In the rows, zero is written as 128.
Rows near named flat spaces through zero (a row that begins with a name and a colon came from that space)
gs-tn: 124 144 145 125 131 114 118 132 126 125 130 104 117 119 154 142 121 95 125 131 125 112 136 145 114 143 127 131 131
jl-mc: 123 117 130 140 131 144 128 124 158 130 134 145 88 148 116 158 131 106 107 120 106 115 108 132 173 137 122 146 173
gs-tn: 135 119 95 111 123 141 113 150 114 131 129 141 133 124 105 133 142 101 154 143 105 120 191 100 96 89 108 88 88
gs-tn: 121 136 121 132 138 110 124 160 121 144 140 114 116 108 122 116 127 150 127 106 116 118 131 111 108 123 121 156 113
ls-ff: 148 134 67 97 116 144 144 157 157 105 156 105 124 119 122 148 131 99 117 120 96 109 144 110 116 62 115 111 100
ls-ff: 139 118 77 102 121 134 157 137 150 105 139 111 136 131 107 140 128 114 90 113 104 138 121 127 125 47 132 136 125
bt-dz: 158 137 74 116 111 128 131 166 148 122 157 147 133 140 122 123 138 123 117 122 91 112 136 103 134 99 117 130 134
ls-ff: 98 132 145 142 155 112 106 173 135 158 150 110 57 109 118 153 128 109 116 101 89 79 143 112 120 142 104 183 140
bt-dz: 165 158 78 133 106 88 120 163 106 138 110 130 167 134 136 112 125 110 108 101 93 185 128 147 103 101 138 130 137
jl-mc: 124 129 132 106 132 128 152 126 157 103 164 107 122 125 144 125 124 142 104 134 138 83 106 123 136 117 132 157 136
gs-tn: 145 111 128 138 108 168 122 85 153 115 106 177 120 178 124 170 136 67 126 153 117 148 120 154 192 148 129 82 184
ls-ff: 145 128 101 118 118 130 129 146 125 126 145 151 151 133 121 101 139 153 141 138 125 117 145 98 120 118 122 119 112
bt-dz: 129 102 119 111 125 175 148 113 164 106 163 156 121 142 111 124 142 161 142 155 143 81 125 88 164 122 117 112 120
bt-dz: 115 97 161 133 131 165 132 84 122 126 122 170 143 140 111 104 139 181 169 165 177 121 130 104 153 163 129 97 114
jl-mc: 121 103 119 118 128 130 128 107 96 127 90 135 157 134 97 131 132 102 127 139 128 175 162 141 99 75 135 100 111
gs-tn: 168 147 110 84 99 111 163 109 158 69 164 126 188 160 183 106 124 116 84 164 146 102 98 153 140 111 155 133 168
bt-dz: 146 119 119 147 112 129 122 102 71 146 72 169 203 133 105 76 134 184 174 136 165 220 137 127 110 134 145 73 90
gs-tn: 133 130 101 111 130 114 137 166 139 126 165 129 126 125 119 110 135 148 109 121 107 91 136 98 116 98 120 164 127
ls-ff: 124 114 123 119 128 143 163 91 145 104 116 104 141 128 121 137 117 140 102 119 149 159 86 151 145 90 148 128 129
jl-mc: 78 85 174 118 160 118 144 93 95 130 110 117 139 117 94 107 126 165 115 140 166 134 138 129 98 94 143 161 112
jl-mc: 146 157 107 118 119 112 131 152 133 120 144 100 139 112 155 121 121 128 126 118 123 121 123 129 108 123 128 129 111
bt-dz: 143 123 115 126 118 139 119 142 138 129 151 175 130 151 122 115 144 136 140 148 116 97 145 98 148 145 115 121 143
bt-dz: 142 139 113 119 121 113 149 132 152 110 145 116 135 138 145 127 121 128 88 117 121 124 91 143 144 113 141 159 160
gs-tn: 176 148 51 143 99 123 117 181 138 145 134 169 137 148 111 121 140 126 123 97 71 159 126 107 146 111 115 122 144
gs-tn: 98 114 139 144 151 133 111 149 116 159 124 125 85 107 95 138 132 137 144 109 113 118 151 104 115 129 108 143 106
gs-tn: 165 200 113 145 105 87 83 165 96 144 95 83 139 102 194 152 111 42 153 107 99 172 154 177 79 168 125 81 108
ls-ff: 157 136 92 142 109 124 108 155 113 147 121 174 148 145 115 110 141 132 146 125 102 152 148 109 130 135 119 107 131
jl-mc: 131 136 141 97 124 118 154 104 145 88 146 94 151 129 167 127 117 115 99 149 153 104 109 154 122 114 147 137 138
bt-dz: 97 133 197 136 147 108 132 86 128 120 110 86 109 123 164 152 106 100 98 129 157 128 92 186 135 164 150 161 167
ls-ff: 123 131 129 122 132 140 134 130 142 121 142 109 113 114 134 135 126 135 136 127 135 106 124 118 129 130 122 125 109
ls-ff: 147 145 140 106 116 98 84 156 86 130 147 169 168 142 161 92 147 94 166 190 124 74 218 107 75 165 114 98 119
ls-ff: 118 144 159 150 132 137 111 108 132 135 99 97 92 117 153 177 114 74 138 117 129 147 116 169 141 169 127 105 136
jl-mc: 136 157 142 164 127 124 101 158 123 161 139 143 108 114 147 107 129 174 172 113 132 114 116 103 141 214 113 131 119
jl-mc: 122 146 154 135 135 111 125 137 118 136 141 112 132 106 153 99 122 174 146 126 155 109 116 119 114 172 130 146 110
jl-mc: 121 137 130 163 135 110 104 144 112 163 92 123 97 125 116 155 121 95 117 88 94 175 122 154 130 140 125 144 151
bt-dz: 136 126 130 139 123 119 122 134 116 140 131 166 147 142 122 94 136 167 137 134 134 130 126 111 137 153 130 137 140
128 146 102 132 137 96 124 191 133 148 159 113 102 111 121 118 128 146 105 90 88 102 126 103 110 113 115 186 130 | bt-dz
160 168 119 124 107 120 121 141 131 118 143 118 153 120 178 112 124 132 153 137 140 118 123 129 120 168 129 100 111 | jl-mc
133 128 140 138 123 120 120 120 113 135 118 154 146 141 131 110 131 141 136 138 138 140 128 131 133 154 134 125 142 | bt-dz
144 155 121 147 118 113 107 145 111 146 109 124 132 120 145 129 123 113 145 113 117 158 131 141 117 156 126 111 122 | jl-mc
142 134 162 139 113 110 127 80 112 118 96 155 174 163 160 113 122 118 116 153 158 169 100 178 150 172 159 119 181 | bt-dz
119 118 100 139 137 129 125 159 136 148 128 129 92 124 90 147 132 121 110 93 86 136 131 113 132 93 114 154 133 | jl-mc
115 121 140 102 135 141 155 104 147 97 143 88 128 113 141 137 119 131 117 139 156 103 115 135 123 104 136 129 109 | ls-ff
115 117 136 115 140 96 122 149 111 134 144 143 132 137 116 107 136 128 104 139 113 97 156 116 103 110 127 173 148 | ls-ff
118 123 130 138 136 124 137 130 119 140 125 124 132 115 112 107 126 179 131 111 141 143 111 116 125 126 132 146 112 | gs-tn
126 142 153 158 133 76 119 132 81 159 98 139 164 126 133 77 120 184 122 106 147 181 102 145 111 164 151 168 144 | bt-dz
138 132 75 118 123 141 141 151 159 118 133 96 99 120 113 173 124 81 99 94 82 139 122 134 132 64 119 126 124 | ls-ff
139 133 109 155 118 165 143 108 153 130 104 114 112 119 120 154 118 145 139 91 134 184 73 141 172 136 132 99 118 | ls-ff
112 117 131 122 140 128 147 119 142 120 129 103 112 123 118 143 120 126 97 113 127 129 106 140 133 97 135 156 137 | ls-ff
136 106 105 135 121 149 143 114 125 131 116 162 153 139 91 104 136 180 138 124 140 165 114 108 147 108 133 113 117 | gs-tn
135 153 138 129 121 116 88 141 114 134 114 118 111 129 161 167 127 31 141 143 99 119 176 156 104 154 115 94 136 | ls-ff
149 141 108 138 113 128 119 131 120 133 110 136 144 131 133 129 128 117 140 121 120 163 129 137 128 133 129 100 123 | gs-tn
104 137 150 147 148 107 88 164 97 167 119 119 88 104 122 139 130 104 150 115 104 113 173 118 92 154 106 140 111 | bt-dz
123 140 136 150 135 108 138 130 109 146 113 107 144 103 128 95 116 198 133 94 154 169 88 130 118 144 143 152 106 | gs-tn

Rows near named flat spaces through zero
gj_qd: 96 125 156 111 159 78 116 125 101 87 97 165 143 129 141 107 165 164 159 116 92 110 97 75 165 156 131 130 107
nj_dd: 112 86 126 124 113 123 140 143 155 126 136 145 142 129 138 151 137 113 150 157 126 122 123 115 135 131 124 86 122
zs_tj: 133 85 105 114 108 108 144 131 196 129 116 149 181 148 118 179 153 104 162 177 131 77 119 138 146 111 125 88 153
zq_cp: 136 140 137 125 155 101 126 124 125 110 114 138 120 119 136 116 157 144 134 102 128 104 128 113 154 126 145 121 128
zq_cp: 106 141 103 104 128 130 111 134 114 112 145 111 128 125 118 119 133 107 124 136 119 160 103 117 134 124 125 120 121
cc_hp: 144 185 55 84 137 202 163 103 127 141 144 172 127 122 80 157 60 148 98 114 130 103 124 130 140 145 74 119 137
zq_cp: 112 107 173 178 87 130 129 173 141 140 112 140 131 128 139 137 132 107 130 139 140 138 151 132 110 162 137 121 143
zs_tj: 121 109 80 92 136 174 126 94 135 133 120 146 146 127 110 150 71 140 136 122 120 100 102 130 105 143 78 166 132
gj_qd: 150 134 162 199 86 88 113 170 198 142 90 146 140 160 121 157 160 158 159 137 192 88 162 128 136 166 174 97 157
nj_dd: 143 170 143 149 92 119 148 155 143 139 112 138 162 146 99 146 153 96 107 158 128 121 149 160 144 122 139 115 169
gj_qd: 91 183 149 148 93 124 115 193 130 99 67 176 166 122 93 138 160 83 117 119 121 109 119 118 155 196 127 130 188
tl_nh: 159 152 145 139 138 149 151 107 104 150 120 130 120 123 125 119 105 139 97 107 120 117 155 159 114 116 118 168 139
gj_qd: 149 112 144 98 164 129 183 84 87 139 152 139 127 120 149 115 123 139 111 139 75 125 140 138 139 77 108 129 99
gj_qd: 149 128 78 100 146 147 121 91 136 138 159 96 112 131 121 130 101 142 126 125 144 134 119 139 115 95 121 134 113
zq_cp: 127 172 96 94 141 150 123 123 95 116 143 95 124 107 109 109 132 74 86 116 108 156 114 153 131 96 120 148 147
tl_nh: 151 139 125 118 145 149 185 124 128 137 144 171 112 108 132 141 122 135 109 118 120 100 155 124 159 119 115 79 124
tl_nh: 108 106 106 116 118 121 132 155 165 113 140 150 133 123 130 153 148 112 152 146 139 118 116 98 156 140 131 60 125
nj_dd: 135 147 118 126 76 128 146 147 158 143 115 122 197 157 86 165 148 58 110 195 112 124 130 183 130 99 121 128 183
nj_dd: 137 153 118 131 133 139 120 121 127 130 117 133 122 129 115 127 112 148 122 107 141 116 130 129 125 143 125 147 136
nj_dd: 167 195 98 97 139 109 158 95 145 130 105 166 179 163 77 155 142 161 123 150 114 68 126 144 176 107 119 125 155
nj_dd: 140 154 92 84 168 114 114 68 109 119 130 127 137 153 109 117 109 197 143 125 114 116 96 111 139 115 114 161 99
zs_tj: 154 120 98 126 133 165 122 93 141 154 133 111 117 132 120 138 76 153 125 112 152 114 134 152 91 122 110 167 129
zs_tj: 140 144 132 125 141 111 114 120 122 119 110 106 136 124 125 115 153 109 118 113 123 117 125 149 130 107 142 159 151
zs_tj: 111 143 121 121 136 123 101 117 112 117 119 133 127 141 118 117 111 170 143 119 128 137 105 102 125 158 121 152 110
tl_nh: 105 70 140 123 103 98 137 149 160 120 126 134 170 138 140 153 166 86 157 182 109 122 116 126 138 114 131 91 134
zq_cp: 132 36 185 128 158 99 148 97 130 123 72 151 167 112 174 130 151 116 156 118 79 56 130 145 115 109 114 185 144
gj_qd: 90 140 87 109 113 157 82 141 119 113 132 101 129 123 106 123 104 96 124 124 134 166 90 123 104 152 111 156 136
zs_tj: 146 139 102 141 133 139 88 130 146 130 135 77 93 115 128 117 125 116 120 90 177 136 132 146 105 118 153 146 142
cc_hp: 93 123 156 163 83 161 125 172 108 141 138 130 114 123 132 124 99 104 113 140 130 184 139 124 97 170 118 127 123
zs_tj: 167 176 98 127 133 105 105 127 172 119 95 105 149 134 96 141 169 104 121 109 162 78 130 164 148 103 159 141 187
zq_cp: 94 100 113 130 111 170 106 139 135 127 111 146 130 118 124 142 80 125 141 114 137 125 110 114 94 183 95 156 133
nj_dd: 140 136 136 106 147 128 159 101 93 133 147 129 129 128 133 115 126 133 110 139 91 140 132 136 137 93 117 132 110
tl_nh: 123 135 107 140 101 160 121 154 135 141 165 98 101 120 123 131 110 96 109 135 157 174 137 138 110 127 134 102 127
zs_tj: 137 66 101 92 139 142 130 81 151 135 108 115 174 129 129 152 110 99 143 143 103 82 106 167 97 91 94 185 151
zs_tj: 106 114 96 111 113 157 144 142 152 127 138 169 137 126 116 160 103 128 141 144 132 117 116 103 138 159 100 84 123
gj_qd: 128 103 151 142 130 85 109 107 130 133 130 118 131 165 142 120 131 193 167 151 133 138 121 107 120 129 145 136 88
nj_dd: 104 56 158 140 111 141 158 161 131 133 155 131 114 98 171 134 137 71 128 148 113 153 144 125 118 119 124 80 116
zq_cp: 64 138 162 109 93 114 126 163 65 104 126 115 179 134 117 106 160 42 104 187 48 203 94 136 129 121 111 150 137
cc_hp: 121 145 63 138 94 152 86 172 192 126 151 100 104 125 104 155 123 99 135 123 205 143 121 122 125 151 150 74 148
zq_cp: 108 95 132 113 127 92 124 117 133 120 138 136 149 156 136 133 140 162 167 170 111 137 105 97 140 126 128 106 91
tl_nh: 125 108 141 134 154 101 114 126 148 107 89 162 127 120 144 130 146 167 164 91 140 72 121 94 146 162 137 128 129
zq_cp: 116 133 167 146 77 137 159 138 102 157 130 139 170 163 111 138 108 115 110 195 88 168 141 155 108 128 105 146 129
tl_nh: 129 94 116 99 143 110 138 113 140 118 135 120 146 123 140 135 154 102 140 146 107 112 114 133 141 89 127 114 128
zq_cp: 102 118 106 110 136 134 100 143 126 103 131 108 118 103 133 118 139 87 129 109 129 142 103 118 126 132 129 128 135
tl_nh: 138 196 117 137 112 165 158 142 122 142 125 179 124 133 91 144 94 157 101 120 139 118 149 121 147 170 108 107 139
gj_qd: 130 125 116 154 108 129 106 162 179 125 112 129 122 122 123 149 141 111 141 112 177 104 136 127 129 154 149 103 158
cc_hp: 89 121 128 131 101 148 120 168 135 113 103 154 149 114 118 143 127 82 128 129 120 124 114 120 126 171 109 127 157
gj_qd: 91 134 103 130 95 152 84 157 133 119 122 107 136 128 107 132 110 91 128 132 143 161 101 128 101 162 118 150 146
cc_hp: 125 119 115 118 139 115 106 127 148 110 105 122 140 120 127 131 149 111 141 112 134 99 112 129 133 127 135 141 149
zs_tj: 123 118 64 115 130 195 104 127 149 134 150 108 89 98 122 139 71 112 120 89 171 133 118 129 94 148 106 134 132
tl_nh: 186 171 124 129 158 181 165 89 89 162 149 108 83 101 128 107 84 132 65 80 130 128 172 178 107 87 116 169 135
cc_hp: 136 157 134 114 131 88 174 134 132 122 149 173 141 150 119 140 166 162 137 169 110 121 136 96 194 116 140 41 103
cc_hp: 126 168 142 116 137 127 169 124 94 127 133 180 133 136 116 125 123 165 116 138 95 128 135 103 165 143 111 101 107
cc_hp: 92 81 188 147 115 77 115 163 131 100 81 140 168 124 153 124 190 82 154 143 96 114 116 121 136 141 144 137 150
cc_hp: 178 96 162 160 124 117 137 97 155 161 87 109 159 142 136 141 129 123 128 129 133 74 160 194 92 91 135 197 169
gj_qd: 161 183 75 118 105 140 124 105 162 151 125 121 164 173 69 160 103 150 122 159 153 110 125 161 126 117 120 143 154
cc_hp: 140 102 110 117 127 123 132 119 162 130 123 121 150 130 127 149 140 105 139 142 132 99 125 147 128 103 128 124 147
nj_dd: 128 170 114 141 123 139 109 122 127 135 120 152 117 153 102 130 88 203 139 114 156 126 124 100 125 180 121 139 112
nj_dd: 97 97 131 139 88 113 98 153 144 127 134 96 151 148 127 135 140 92 146 174 131 168 110 133 106 128 137 127 129
tl_nh: 102 134 156 186 79 143 117 188 140 139 131 147 102 132 130 135 111 140 133 130 168 163 149 101 115 196 140 91 121
121 102 157 157 115 102 108 132 132 135 129 114 121 148 145 120 130 160 153 141 142 148 131 115 111 139 146 132 103 | gj_qd
135 108 140 132 130 120 125 120 139 128 99 126 150 126 132 134 138 112 133 123 121 97 128 149 118 120 127 161 153 | cc_hp
133 133 125 101 159 106 154 95 112 123 146 163 126 145 132 125 125 198 147 140 106 118 120 89 163 124 120 96 81 | nj_dd
123 93 173 113 131 86 164 123 115 118 106 143 182 132 144 130 180 85 132 170 63 108 126 147 149 87 125 132 142 | zs_tj
136 203 119 140 126 121 117 139 124 123 119 151 117 145 96 124 126 179 123 110 154 126 132 105 155 166 141 115 128 | zs_tj
145 118 113 131 156 103 122 140 183 106 108 152 111 106 141 143 168 140 156 85 170 60 134 102 167 140 157 78 144 | gj_qd
123 155 162 129 146 109 141 123 87 118 116 156 126 130 132 106 137 163 123 117 99 129 130 106 149 142 127 136 111 | cc_hp
164 154 145 173 105 129 131 135 154 157 113 126 126 146 115 140 121 148 119 125 166 111 165 157 116 134 147 138 151 | cc_hp
108 131 120 102 134 155 152 137 108 115 126 157 137 102 124 132 123 90 109 122 95 123 119 124 141 136 99 121 140 | zs_tj
110 127 125 143 123 116 69 121 112 128 146 78 100 150 133 99 107 173 148 125 155 186 108 107 93 145 146 159 87 | gj_qd
157 111 113 161 133 161 107 139 178 138 106 115 92 93 140 141 113 111 125 62 193 79 154 151 101 144 142 143 169 | tl_nh
130 115 151 118 136 123 161 115 89 138 165 114 118 126 149 109 132 120 111 154 91 169 138 134 129 86 126 114 95 | tl_nh
95 137 65 97 95 130 99 155 165 110 148 114 156 145 93 156 138 87 144 173 142 153 87 116 141 133 125 85 138 | tl_nh
59 125 145 128 114 120 81 166 97 90 102 133 139 120 128 107 138 103 142 121 107 164 86 90 122 186 121 154 127 | gj_qd
134 87 117 151 104 148 126 160 186 138 127 119 120 107 140 158 133 76 133 122 170 106 146 147 113 129 139 97 160 | tl_nh
117 58 110 131 104 105 113 153 197 123 140 107 142 131 146 160 162 86 168 163 157 119 118 126 127 111 150 74 135 | zs_tj
97 149 42 99 122 205 87 127 133 124 146 128 103 116 94 141 47 140 127 97 164 148 90 103 98 185 86 144 122 | zq_cp
117 127 102 145 111 114 99 156 169 124 161 122 94 143 129 138 131 168 162 136 188 152 124 82 140 157 158 55 95 | zq_cp
179 155 119 126 137 135 159 96 129 156 147 114 123 139 118 131 119 142 103 135 133 119 157 165 130 80 132 129 131 | zq_cp
136 113 157 136 155 110 130 112 116 123 109 140 119 120 150 113 136 159 139 101 120 103 135 117 131 132 134 147 118 | tl_nh
137 133 147 126 162 120 145 112 105 122 126 154 105 116 145 111 128 173 130 98 118 111 138 103 146 135 128 123 104 | tl_nh
124 141 121 128 119 110 125 129 143 126 125 149 143 154 113 141 130 166 149 148 136 121 120 106 145 146 130 107 117 | nj_dd
153 163 116 146 135 131 103 123 141 133 114 114 109 130 115 123 120 153 123 92 167 112 138 137 121 139 145 151 143 | cc_hp
119 147 126 120 163 96 87 124 111 95 118 111 104 118 137 95 156 151 141 87 137 131 106 97 144 137 153 140 115 | cc_hp
141 154 159 133 137 82 136 131 109 119 128 116 133 136 133 107 178 123 119 139 110 139 137 134 156 96 158 117 127 | nj_dd
119 110 183 139 160 88 141 120 100 113 109 171 117 127 161 106 146 192 154 109 104 108 132 81 152 154 135 121 91 | tl_nh
135 141 152 141 115 141 188 142 121 147 144 186 124 132 128 144 116 154 117 149 115 124 160 113 154 144 114 71 111 | nj_dd
150 111 114 116 138 113 131 120 142 130 160 79 117 120 143 123 159 88 120 140 134 141 134 154 131 64 153 105 129 | zq_cp
104 103 111 131 85 137 111 146 157 135 128 115 160 148 113 154 118 95 142 172 135 145 111 139 105 137 118 129 141 | nj_dd

Rows near named flat spaces through zero
hb_cg: 111 127 159 138 143 125 132 129 135 120 123 133 119 130 125 112 117 93 87 152 136 160 119 125 129 94 151 150 140
hg_ph: 129 118 143 155 153 137 108 85 184 72 148 133 148 146 90 111 122 145 165 129 136 133 112 115 123 145 150 62 167
hg_ph: 128 134 147 155 169 109 96 57 146 78 172 124 125 166 115 124 123 108 131 157 118 130 102 136 153 113 148 97 149
zn_zz: 111 126 160 83 108 141 117 149 149 144 80 119 175 103 96 137 174 127 148 94 131 166 87 104 108 188 107 117 154
hb_cg: 123 126 145 117 106 133 144 134 118 136 98 125 133 107 111 149 140 136 110 129 124 143 127 116 116 140 110 151 132
zn_zz: 143 129 172 128 132 126 138 130 163 119 136 163 131 115 127 89 134 156 163 124 123 127 145 141 79 137 121 97 135
hg_ph: 125 103 98 109 143 134 106 221 104 184 128 138 139 138 172 125 139 105 125 67 152 117 128 151 168 119 145 140 102
zn_zz: 143 117 200 142 118 137 157 117 165 106 108 165 135 92 89 123 124 182 143 134 123 149 146 124 66 143 106 108 157
rt_qn: 134 152 116 90 93 125 146 154 130 154 113 132 130 109 145 94 149 133 158 124 122 115 142 125 84 154 107 134 107
hg_ph: 123 178 123 121 95 95 154 63 87 114 128 104 90 131 126 136 125 87 74 215 100 131 128 116 117 102 109 197 109
hg_ph: 179 126 197 117 124 87 105 156 109 160 141 197 155 120 110 162 143 148 143 117 132 138 101 177 109 149 72 142 130
rt_qn: 104 92 99 130 152 139 102 159 105 118 137 107 131 176 141 142 170 90 92 86 137 106 128 121 207 115 169 133 114
rt_qn: 179 182 72 86 58 74 130 150 69 169 146 154 122 140 140 133 143 111 143 164 127 80 128 146 105 154 69 189 72
hg_ph: 162 129 132 93 56 126 143 225 143 161 82 187 173 99 81 117 146 149 155 107 171 136 124 111 63 186 90 147 131
rt_qn: 152 79 168 161 152 121 109 113 112 81 161 159 133 171 100 175 174 161 115 97 118 90 146 146 176 132 127 108 128
hg_ph: 145 108 149 135 136 135 108 149 171 112 132 161 164 132 96 117 133 154 172 97 150 133 114 128 114 160 131 78 155
hb_cg: 129 131 149 151 186 109 89 123 163 114 175 153 131 159 142 80 97 87 138 140 147 148 97 156 140 91 169 96 148
zn_zz: 125 140 126 130 106 138 150 123 131 142 97 119 128 90 112 143 92 142 122 149 133 157 122 113 100 131 111 145 142
hb_cg: 114 155 148 138 117 119 160 38 130 68 137 103 90 139 117 110 147 121 101 193 87 116 155 106 107 111 132 140 124
hg_ph: 110 110 44 151 159 170 113 160 138 167 122 88 133 110 160 143 48 142 153 88 159 138 119 126 167 113 160 94 138
zn_zz: 126 135 138 115 127 131 141 121 149 115 137 131 119 129 147 82 155 139 157 122 110 107 156 128 98 137 133 102 117
zn_zz: 140 118 166 131 131 126 120 144 139 139 117 154 150 110 106 145 118 143 135 118 140 155 107 137 114 140 111 123 150
zn_zz: 134 109 116 135 158 116 92 149 92 151 151 130 133 153 147 167 127 109 111 101 136 122 107 157 190 112 132 139 118
hg_ph: 144 145 157 128 147 80 95 101 102 117 170 149 123 169 129 133 147 80 104 160 120 127 97 157 154 108 123 153 120
rt_qn: 139 136 165 74 123 120 107 159 159 152 125 153 168 119 136 88 188 140 202 79 121 127 109 142 86 190 102 84 129
rt_qn: 119 86 186 172 149 154 145 91 136 91 110 126 124 110 88 182 117 176 95 122 117 151 141 119 140 116 128 117 162
zn_zz: 135 145 116 129 127 121 134 124 145 119 147 138 116 136 142 83 118 122 148 146 129 113 143 131 104 119 139 116 119
zn_zz: 133 128 155 139 124 136 161 106 149 104 131 140 108 114 131 100 130 164 142 139 109 113 171 128 86 123 125 110 126
rt_qn: 127 153 113 104 108 118 125 137 117 160 111 119 137 111 130 133 117 110 130 141 133 147 102 125 116 140 109 152 126
hb_cg: 104 137 114 88 99 146 146 76 103 124 98 64 126 112 133 165 194 157 142 108 76 103 142 101 134 180 94 123 112
hb_cg: 133 120 185 113 93 128 146 167 121 155 73 156 153 84 83 165 132 138 96 129 143 178 108 118 95 147 91 172 150
rt_qn: 97 116 129 99 132 150 123 161 139 146 99 105 146 119 140 116 161 114 131 87 130 144 119 112 136 146 142 119 132
hb_cg: 166 135 156 173 103 109 153 128 147 98 133 190 120 120 74 121 71 143 106 191 159 144 137 126 78 103 120 152 149
rt_qn: 119 94 135 138 128 150 148 140 124 104 123 126 117 139 129 131 164 151 111 99 117 99 173 118 143 125 143 122 116
hb_cg: 100 126 129 146 167 141 106 74 158 96 137 93 133 139 119 126 112 114 133 135 124 152 99 115 152 122 158 90 160
hb_cg: 137 134 72 176 107 138 163 82 129 75 145 116 89 143 112 125 85 152 114 178 128 88 177 103 124 101 147 129 119
114 108 140 143 151 151 124 107 170 86 135 120 135 140 117 106 143 146 152 107 124 122 139 114 129 138 156 74 148 | hg_ph
144 124 84 120 118 142 113 118 130 136 130 110 152 122 122 161 133 178 191 88 123 99 123 126 136 182 101 82 128 | hb_cg
114 117 140 130 108 173 190 111 126 146 79 96 105 56 142 155 111 209 135 111 93 130 184 115 87 136 98 124 125 | hg_ph
99 138 22 112 91 152 127 194 156 122 104 103 144 155 117 68 121 66 124 130 184 122 121 67 137 136 188 134 125 | hg_ph
114 126 100 155 136 148 129 73 146 89 129 92 124 132 107 143 104 144 134 143 124 127 126 102 142 131 143 99 149 | hb_cg
131 135 137 96 122 120 109 148 130 151 121 133 154 125 129 126 157 119 152 105 129 136 101 134 122 160 111 122 129 | rt_qn
120 139 114 160 128 151 142 55 174 80 122 100 127 110 90 129 81 163 155 162 125 143 125 95 102 139 135 83 167 | hg_ph
115 123 153 125 144 138 119 124 149 132 114 121 144 113 120 130 124 129 136 116 130 159 105 125 124 136 130 110 152 | rt_qn
150 137 133 135 160 105 95 120 150 121 177 156 134 154 143 93 118 121 171 128 133 116 113 159 126 125 137 89 130 | hb_cg
150 139 161 122 122 98 122 122 106 139 137 154 129 127 122 147 136 125 119 145 120 132 115 151 120 128 97 154 122 | hg_ph
139 130 90 140 116 132 138 117 123 116 140 123 115 136 131 129 118 148 140 133 126 96 153 124 129 129 128 120 114 | hb_cg
99 136 112 125 160 140 110 135 162 135 131 107 132 130 152 82 103 91 141 125 143 155 105 123 132 111 169 103 143 | rt_qn
121 125 96 136 127 147 129 135 144 130 119 114 133 120 125 125 101 136 142 122 143 133 126 114 128 132 140 111 138 | hg_ph
108 129 127 150 145 132 135 103 136 101 135 113 107 141 130 110 110 102 95 158 128 137 134 117 139 91 161 135 134 | hb_cg
110 132 131 122 120 143 142 128 132 143 97 108 130 99 124 135 112 128 117 133 129 158 120 113 115 128 125 140 140 | rt_qn
134 136 137 122 136 107 126 126 80 163 138 126 108 124 161 157 124 115 100 136 111 127 127 159 148 102 107 169 104 | hg_ph
111 143 95 147 134 137 134 77 137 106 131 91 112 128 126 128 92 121 122 162 123 134 125 109 135 113 145 121 138 | hg_ph
105 111 93 131 122 162 133 127 124 132 95 85 137 112 117 168 119 145 121 104 132 137 124 100 154 143 132 123 139 | hb_cg
131 138 131 156 128 128 143 94 128 120 125 124 112 110 114 146 76 137 108 169 129 149 126 125 117 104 123 142 143 | rt_qn
